Each row has a class, written after it.
[  7   9 -40  -7  -9 -59  14  17  33   8  -8  15  29   6 -22 -26  23 -26
 -16  -4   0  14   3 -24  14  54  28  -6  -6  -4  30 -20  15  39 -19 -38
  32  27  16  -9  16   2]	Y
[  3  -4 -13 -25 -14   7  12   2 -12  13 -45   1 -43  -3   9 -17   5  21
  27 -13 -28  15  -5 -10  -5   7  17 -47 -23 -13   7  -1 -29  29 -12 -11
  13   7  12 -19  36 -22]	S
[-35 -46 -18  18  -2  35 -57  18 -45 -46 -31 -17  13 -50   1  11 -20  57
  46 -26   2 -14  30  48  -1 -22 -13  39  15  11 -15  39 -16  17  -4  10
 -45   0   9  -8   6 -26]	F
[ -1  -2 -37  11 -34  -9 -29  43   9 -23  -7  -5  -2  10  26   7  -6   5
  -6  18  -3  -2 -15 -33   1  42   2  -9   9   7   5  42  19  16  27  25
 -29 -31 -40  -1  18  25]	P
[-12 -14 -39  18 -20 -10 -35  32  -6 -24 -29  -1  19  10  14  32 -18 -15
   4   3  16   2  14 -12  10  37  20   6  18  34  14  41  21  44  19  12
 -48 -21  -6 -10  24 -11]	Y
[  5   6 -28 -11  -8 -11   2   9  21   2 -18   7 -11 -15 -12 -19   7  11
  14  -2 -27  31   4  -1   0  31  26 -25 -16  -8  11  -9   0  26 -28 -21
  25   9   6 -19  24   6]	W
[ -8   2  -8   3 -54  39 -31  18 -18  -9 -39  -7 -52  15  54  22 -37  25
  26  21 -23  18 -21 -15 -23 -15   3 -34  -3  17  -2  50  18  10  42  22
 -47 -27 -15 -40  51 -13]	Y
[-15 -43 -38  11  16  -5  -2   4  21  -4 -44  26  25 -22 -25  -8  -2  -7
  30 -37  11 -18  44  24  24  25  20  29   6  14  -9 -15 -28  37 -43 -39
   1   2  41 -18  -8 -42]	X
[ -4 -10 -63  40   1 -56 -34  43   9 -36   7   8  57  -1 -12   1  -4 -17
 -12   7  12 -14  -1 -13  18  63  30  37  21  22   4  24  21  44 -13 -10
 -22 -11 -27   1  13  17]	F
[ -2 -12 -27   9  -2 -11  -8   4  11  13 -44 -13 -44  -6   1  -1   6 -16
  40 -16  -2   8   5  19   5 -18  23 -18 -19  -3   6  17 -34  21 -18  18
   9  21  30   0  27 -24]	F
[ -8 -12 -54  24 -19  -3 -38  35   4 -28 -23  -3  42   2  -3  19 -12 -25
  11   5  16   1  21  -8  20  42  41  16  18  30   7  27   9  38  -6  15
 -34 -22  -9  -2   8  -5]	W
[-23  10 -28   6  16 -83   5  33 -20 -11  22   7  15   6 -12   0  20 -23
  -7 -11  13 -18 -13 -13   7   4  17   7   9   1 -15  19  10   6  -5   6
 -13 -10 -19  10  22   8]	U
[-20   8   7  10 -38  30 -38  34 -16  -2   1  24  18   0  33 -20 -57  79
  -2  52 -43   4 -17 -27 -25  86   7   0   9  15  -6   6  29  -7  26 -26
 -18 -59 -45 -49  22  -7]	C
[-11  31 -31 -19 -18 -74  19  25   4   4  16  -9 -34  15   2   7  32 -24
 -24  -9   2  -8 -25 -32  12 -24  -3 -22  -4   5 -17  36   5 -12   4  16
 -15 -21 -36   6  43  26]	C
[ -9  27 -40  14 -48 -49 -12  50   5 -15  33   6  28   6  13   0  -3  21
 -43  32 -22  20 -44 -46  -6  72  20  12  16  18  28  29  41  20  16 -11
 -14 -34 -64   0  21  46]	C
[ -3  17 -44  20 -29 -41 -20  53   0 -21  19   3  14   3   3   1  11  -9
 -22   8 -12   4 -37 -45   4  35  32   0   5  10   4  41  30  35  11   5
  -2 -12 -48   3  20  36]	S
[-32 -19  -8 -10 -34  -2 -25  11 -37 -22 -23 -45 -28 -32  14  20  21  12
  27 -12  14  24  -5  13   5 -70 -22  12  -5   5  10  72  -1  -6  34  58
 -23  11 -10  31  16   6]	C
[-14  28 -56  17 -50 -47 -13  49   1 -19  24   3  25  17  13   1  -6  17
 -26  32 -15  13 -39 -43   1  66  22  12  10  14  26  37  52  18  13  -2
 -22 -38 -56  -2  24  45]	C
[-18  25 -17  12  12 -31  -8  28   8 -11  11   2 -35   4  -1   8  16 -30
  -1 -32   6 -18 -13 -14  -2 -44  -1 -14   7  -6 -30  39   6 -10  -8  37
 -19 -13 -21  -2  24   3]	M
[-18  19 -35  16  15 -55   1  31  11 -21  29  24  70   4 -16 -14  -5   5
 -24 -10  -3 -28  13 -31   4  55  -5  31  24   2 -19 -23  51  10 -21 -26
 -15 -20 -32 -27   7   4]	M
[  1  26 -50  20 -43 -45 -13  47  13 -30  35   8  43   4   5 -16   3   9
 -27  33 -18  30 -27 -41   1  79  35   5   9  15  22  18  50  24  -5  -8
  -7 -20 -59  -3  13  40]	W
[-52  -6  11  -4 -33   9 -45  25 -47 -34  -2 -14   4 -42  20  -2 -24  78
  34   4 -33  23   3   9 -25   4 -14  15  -1   4 -11  36  22  -2  37  16
 -16 -11 -31 -12  11  -6]	T
[ -7  -4 -27   2 -24 -16 -33  33  -1 -13 -40 -22 -18  15  26  17  10  -7
   0  16   5  -6 -16 -22  17  13   7  -7   1  25  20  42   5  26  30  17
 -40 -33 -24  11  25   8]	C
[-25  12 -31  12 -19 -42 -17  52 -39 -57  80  11  83 -42   2 -36  -2  84
 -34  22 -28  23  -9 -37 -14  74   1  42  23 -11   1  16  66   2   5 -22
  -6 -19 -77  -2 -13  40]	E
[ -8   9 -36  11 -19 -34 -17  29 -11 -29 -19 -21 -18  15  12  28  17 -20
  -5   4   6  12 -21 -16  -2  -8   9 -12   4  21  -3  51   2  22  18  36
 -37 -28 -15  18  21  22]	T
[-23  18  -2 -10 -13   1 -14  25 -31 -15   0  13 -30   5  27   4 -21  14
   8  -9 -21 -23 -14   0 -21  -6 -14 -22   9 -10 -35  26   2 -15  11  19
 -36 -27 -27 -38  46 -24]	D
[-13   7 -10  19 -26  31 -33  27 -22 -31 -13   4  -2   4  17  23 -35  37
  12  24 -31   5 -15  -9 -19  37  20 -16   7  12 -19  27  -3  12  14  -3
 -32 -47 -30 -34  28   7]	T
[-39 -38  12   4 -13  82 -58  12 -41 -38 -39 -20 -39 -53  18  26 -27  54
  56 -31   1   3   1  42 -11 -84 -20  25  14  12 -17  60 -26  -7  26  33
 -44 -12   2  -9  -2 -26]	X
[ -7  14 -37  -6   3 -44  10  23 -19 -24  23  14  28  11 -14 -12   5 -12
 -21 -35  11 -26   0  -9  11  15   2   3  11   2 -20  11  11   5 -24  -1
 -22 -15 -19 -11  14  -2]	D
[  5 -19 -11 -12  -4  45   6  12 -17   3 -53  10 -31 -13  -4  -8   5  16
  49 -16 -19  -8  20  -5   3  24   9 -28 -10   3   3  -2 -46  31 -32 -26
   9   1  22 -46  17 -40]	S
[ -2  23 -36   7  -2 -97  21  35  37   3  39  23  36  -3 -17 -45  28 -11
 -32  10 -12  22 -30 -34  17  82  33  17  -9   0  23 -21  33  24 -21 -38
  46   4 -28   7   2  21]	X
[ 16  -7 -41   0   2 -14   3  22   8  -5  -7  14  16  -8  -8 -29   7  -5
  -4 -13  -9  12  15 -13   5  45  38   3   0   1   8 -13 -18  42 -42 -32
  24   5  11   1  -4  -3]	E
[-32   1  -4   6 -31 -31 -24  49 -54 -40  39   2  67 -43   9 -27 -14  85
   2  27 -33  17 -15  -8 -19  57   5  47  13  -2   4  20  50  -4  24 -14
  -6 -20 -52 -24   3  13]	U
[-24 -35 -39   5   1   4 -32  26 -16 -55  -9 -12  55 -37 -19   3  18  14
  23 -31  25 -24  33  15  17  21 -18  45  24   4   8  31   5  29  -3   6
 -28   6 -10  14 -22  10]	P
[ 13  14 -25 -24 -18 -33  13   2  19   7 -34  -2 -27   5   1 -26  20  -8
   2  -8  -5  36 -18 -23  -1   8  22 -37 -18  -4  27   4  -1  33  -8  -9
  20  18  15 -14  32  -4]	Y
[ -1  -4 -27  29 -27  43 -34  21  -1 -18 -21   2  14   4  26  -1 -34  39
   8   6 -19   1  -3  -4 -11  28  18  13   8  11  -1  12  14  19   6  -1
 -37 -36 -14 -35   8  -5]	M
[ -5  23 -33  -5 -40 -59 -18  38 -21 -31  43 -38   0 -32  15 -21  16  69
 -31   6 -27  32 -47 -17  -9 -19  -6   7 -11 -14   4  42  36 -11  29  17
 -13  -5 -53  13  25  51]	F
[ 11 -12 -56  14 -27 -19 -36  41   7 -25 -21 -14  14  16  10  13  10 -51
  -5 -17  20 -11 -11  -1  22  -5  23  25   8  23   1  45   9  37   7  27
 -24  -6  -9  16   9  13]	D
[ 17  21 -25 -11 -13 -86  19  30  12   8   4  -3   0   2  -5 -45  29 -18
  -8   7  -8  31 -41 -35   3  28  47 -11 -19  -3  26   4   8  24  -9  -6
  46  11 -16  11  20  16]	U
[ -8 -30 -36  42   0  47 -50  16  11 -17 -42  12  52   1   5  16 -38  -4
  22 -13   7 -26  38   7  13  32  29  42  23  30  -5   0  10  41  -2  -7
 -35 -23  14 -26 -13 -31]	M
[  3 -13 -51   4 -11 -51  18  24  14   8   5  21  31   1 -12 -35   8   5
   2  -5 -14  11  22 -28  16  56  37  11  -6   0   2 -14  14  28 -40 -35
  32  11  -7 -12  12   1]	E
[-22   1   8  -3 -38  20 -42  12 -28 -20  -4 -45 -43 -37  36  -4  -2  51
  12 -15 -14  41 -28  13 -19 -80 -11   7 -13 -17  12  60  15 -18  59  68
 -21   8 -27  11  16   9]	M
[  4   7 -33  18 -26  -1 -24  39 -18 -17  -3  -1  -2  20  37   7 -19  18
  -1  30 -23   6 -16 -37  -3  35  31 -13   3  13  -2  30  28  18  18   6
 -30 -38 -44 -12  27  17]	E
[-20 -28 -13  -6 -16  16 -34  15 -23 -38  -3 -14  37 -41 -15 -13  -9  55
   8 -31   8  -4  16  10  10  -5 -13  40  12  -7  -2  28   6   1  11  14
 -10   3 -13  -5  -8  11]	P
[-33  -5 -27  12 -11 -29 -28  40 -18 -51  54  13  90 -53 -18 -18  -9  63
 -18  -3  -4  10  -4  -1   6  60   4  81  29  15  -2  14  39   9   2 -29
 -14 -23 -52 -13 -27  21]	X
[ 15 -19 -50  -4  -3 -27  11  12  25   3 -26  -3  -7   3  -5 -19  28 -19
   9 -18   4  12  14 -17  16   3  33 -14  -8  -6  10   2 -24  36 -28 -11
  16  16   8  11   6   2]	E
[ -3  32  -9 -20   0 -39  12  23 -13   2  18 -23 -66  11   2  19  27 -20
  -8 -12   2   8 -44 -42   5 -59   4 -44 -11 -16 -22  40 -10 -12  11  46
  -8  -8 -33   8  44  18]	S
[-17 -16 -40  25  -2  16 -42  23  -9 -34 -16  13  49  -4  -1  12 -16   6
  23  13   0  -6  29   5  18  62  29  13  16  29  -2  13  21  39  -6  -9
 -33 -27 -15 -16   5  -7]	W
[-37 -26 -17  -4 -25  20 -42  17 -40 -51 -20 -21  26 -48   7   4   3  46
  38  -9  -2  10  31  23   2 -10 -17  22  11   7   8  39  14  10  18  19
 -39   5 -15  -1  -4 -10]	W
[-17  15  -5 -10 -11  31 -12  25 -49 -24 -10  11 -46   5  26   8 -19  20
  17 -20 -24 -27  -9   4 -15 -28 -20 -37   2 -14 -32  34  -4 -18   4  21
 -40 -30  -9 -40  43 -23]	D
[  2 -22 -42  17 -17  37 -30  20  -7 -28 -47  -7 -10   6  16  30 -18 -10
  17  -5  16  -8  -7  10  18 -12  26  13  13  24   0  42 -26  23  13  15
 -56 -42   3 -17  15  -9]	X
[-39 -28 -18  14 -19 -15 -38  32 -16 -39  29  14  85 -48 -13 -27 -26  70
   1 -11   2   2  13  10   9  56   7  79  24  26  -6  13  29  10   4 -28
 -14 -17 -44 -17 -21  -2]	X
[-34 -19 -16  -4 -20 -10 -25  32 -41 -39   1 -16  33 -44  -7  -4  11  52
  14 -18  -5  15  -2  -6   2   2  -5  37  14  -4  11  38  22  21  18  17
 -17   5 -32  -4   6   2]	S
[ 11  -2 -35  -4 -14  -8   4  14  11  -3 -17  11 -14   1   2 -16   1 -24
  17 -21  -9   6   0  -1   2  34  25 -13 -13  -2  18   4 -14  38 -23 -13
  14  14   3 -18  11 -12]	D
[-10  -7 -47  31 -17   6 -30  40   0 -28   0  16  29   3   2   8 -21  16
   2   8  -5 -18   3 -12   1  73  17   8  18   8   4  25  22  29   1  -1
 -25 -28 -21 -12  13  16]	P
[ -1   5 -23   7 -48  25 -24  30 -13  -6 -20   4 -42  12  51  11 -35  47
   8  27 -42   0 -28 -18 -30  42   5 -36  -1  -1  -4  35   5  10  33   8
 -42 -42 -35 -33  51  13]	P
[-37 -30 -12   5  -5   6 -39  20 -43 -36 -16  -9  30 -45  -5   7   2  57
  31 -21  -3   3   4  36  -4 -18   4  34  16   8 -11  42  -3  13  12  12
 -20  -9 -12  -8   1   4]	U
[ -7   1 -58  24 -11 -48 -14  51   7 -27  14   5  51  10 -16  22  18 -32
 -17   6  11 -10  -9 -43  27  52  26  29  24  16  10  30  35  42  -1   4
 -16 -13 -40   2   7  28]	S
[-12   2 -11  12  15  11  -7   1  -6  -4  -6   3 -35   4   2  15  -7 -10
  16 -34   7 -21   8   6   3 -41   9  -7   3  -5 -26  22 -20  -8 -11  21
 -35 -15   0 -19  15 -21]	M
[-27  -7 -21  11 -43  -3 -30  37 -41 -45  44   2  51 -47   5 -17 -26  69
  -5 -11 -20  13  -1   3 -18  31 -11  45  11  -1   5  35  47   1  15  -3
 -12   8 -46 -18  -8  12]	D
[  3 -23 -32   7 -23  18 -26   6  -4 -18 -46 -17 -20  18  15  39  -6 -20
  16  -6  12   4   4   2  22 -39  13 -16  -4  14  -2  47   5  27  27  22
 -43  -7   8 -12  41   4]	Y
[-39 -48 -24  10  -3  11 -47  22 -18 -47 -15   0  65 -44 -25  17  -3  14
  25 -29  28  -3  54  34  19   1 -16  64  28  19 -14  34  19  26  -1   5
 -22  11  14 -15  -8 -17]	Y
[ -2 -21 -32  12   9   7 -11   6  11  -5 -44  32  42 -19 -19 -23 -23  16
  26 -12 -13 -31  39  15   2  69  21  11  15   7   5 -39 -33  38 -48 -58
   8  10  32 -41   1 -48]	F
[-14  10 -37  -1  -4 -21  -9  41 -11 -30  22  15  20   1   2  -7  -5   6
 -14 -13  -6 -29   9 -29  -1  13   7   3  25  -6 -35   9  -3   3 -21 -15
 -28 -28 -36 -18  14   5]	E
[  4  -9 -46  17 -23  -3 -30  49 -14 -27 -13   1   0   8  29   4  -6   0
  -8   7  -9  -3  -3 -26  -1  19  27   0  14  13 -14  41   1  26  -1   7
 -37 -36 -23   2  17   8]	E
[-32  -4 -13  12 -34   2 -44  20 -40 -32   2 -23 -11 -41  23  -1 -19  82
  12  -7 -27  14 -16  19 -19 -22  -6  -4  -3  -5  -1  49   9  -1  29  22
 -26   1 -32   1  23  10]	F
[-25  -2 -26 -11  12 -68  13  15 -14 -22  -7  -4   3  14 -17  13  30 -28
   0 -28  14 -29  20 -12  25 -22 -15  -8   4   7 -33  12  -2   3 -11   5
 -26 -10  -5   9  25  -4]	T
[-25 -20 -41  28   0 -60 -24  32 -22 -55  26 -19  60 -41 -22  -8  19  16
   4 -12  10   8   2  11  14  10   2  58  11  -4  15  38  42  23  -2   9
 -14  25 -26  25   0  22]	F
[ -3  -1 -44  16 -33   4 -22  29   4 -20 -15  -3   0  12  27  17 -14  19
  10  25 -13  -7 -12 -18  -9  52   5 -11   7   3   5  31  19  21  23  12
 -38 -30 -31 -14  27  22]	P
[-20   1 -14   0  22 -12  -3  33 -41 -11 -10   4 -31   1 -12  42   3 -22
  16 -25   5 -32   1 -10   3 -26  -7  -6  19   6 -32  34 -14   7 -10  20
 -40 -16  -6 -22  50 -17]	S
[-20  30  19  -2 -11 -14   9  25 -52   4  12  20 -34   7  25   1 -30  60
   6  24 -49  -7 -37  -4 -41  12  -2 -35   1 -10 -37  13   9 -34   9  -4
 -21 -44 -32 -55  63  -4]	U
[ -5  -9 -68  25 -17 -59 -23  46   6 -34  17 -11  35  16  14   3  19 -17
 -26   7  21   9 -10 -43  17  18  26  14  19  17   5  44  34  34  10  25
 -34 -20 -48  42   0  36]	E
[ -3  14 -36  20   0  -6   2  18  32  -3   2  34  66  -8 -13 -30 -21  27
   1   3 -20  -6  26 -12 -13 114  22  22  14   1  21 -47  18  34 -39 -55
  14  -5  -3 -41 -19 -18]	M
[ -9  12 -18 -18 -15 -51   5  18  -8   4   4   4  -9  18  -2  -9   6 -18
 -12 -10   9  -9  -2 -26  13 -30 -10  -8  -2   1 -29  18  23 -17   1   7
  -9   1   3 -13  36  -5]	Y
[-38 -12 -22   3 -29  -9 -47  31 -33 -46  -1 -22  24 -49  15 -11   1  70
  14  -9 -11  12   3  14  -6  -9 -18  17  13   5  -5  47  12   3  22  29
 -27  -8 -34   2   7   0]	F
[ -8  38 -39   5 -14 -91   4  50   2  -9  56  -3 -14   6   1 -12  11 -13
 -36  -3  -4  -6 -34 -42   1  -5   5  -6   3  -6 -20  26  17 -17 -12  15
  -9 -14 -40  11  29  22]	F
[ -7 -18 -33  -2   6  15   1  16   1  -2 -41  18  18 -11 -20  -2  10   0
  35 -14  -6 -18  27  -3   8  47  17  -1   9  -1  11 -17 -30  45 -33 -34
   5   9  20 -29   6 -33]	S
[-10  16 -17 -11   7 -33   5  16 -13 -18  18  27  31   0 -17  -7  -3  17
 -23  -8   0 -19  12 -16   7  35 -10   8  20  10 -22  -7  20   1 -17 -33
 -18 -18  -8 -43  21  -9]	Y
[-10  27 -13 -12   6 -38   8  13   3  -6   5  -2 -30  18  -8  20  16 -27
  -6 -14   6   0 -19 -16   3 -32  -1 -25   3  -7 -15  26  15  -1  -1  14
 -20  -4  -8 -10  42  12]	Y
[-25   7  -6  -4   8  -3   3  20 -40 -13 -16   5 -34  -1  -3  26  -2  10
  20 -21 -15 -26  -3 -14  -2 -28 -10 -26   4 -10 -31  30   2  -2   1  15
 -29 -14 -11 -34  51 -13]	S
[-33  -4 -20   3 -31 -41 -30  50 -28 -41  22  -5  38 -43   9 -16  12  43
   0   3 -11  10 -11  -2  -9  12  -3  35  16   6  -4  43  25   4  20  10
  -5  -9 -43   3  -5  18]	U
[ -8 -36 -21  29  -4  74 -52  36 -27 -30 -32   7   9   0  26  24 -39  14
  19   5  -1 -20  29   3  -2  12  16  13  28  22 -25  25 -22  22   3   6
 -50 -44   0 -22   5 -27]	E
[-37  -3 -28   4 -18 -34 -42  37 -17 -40  22 -17  45 -46 -13  -3  13  31
   1  -9   6  23   9   5   5  20   4  26  14   7   7  40  27  13   4  22
 -12   7 -38  22  -6  21]	W
[ -3  12 -40 -21 -27 -25   7  10  22  18 -43   4  -6   6   1 -22  18  -3
  11   7 -10   5  -3 -12   2  41  14 -12  -5   0  25  -7 -17  23 -19 -19
  13  -4  16  -7  11  -9]	C
[-33 -20 -13 -12 -30  -1 -31  17 -32 -28 -26 -34  -7 -37  12  15  14  35
  17 -11  -1  12  -2  11   1 -42 -24  22   3   1  16  54   8   4  41  27
 -33   1 -16   9  16  11]	C
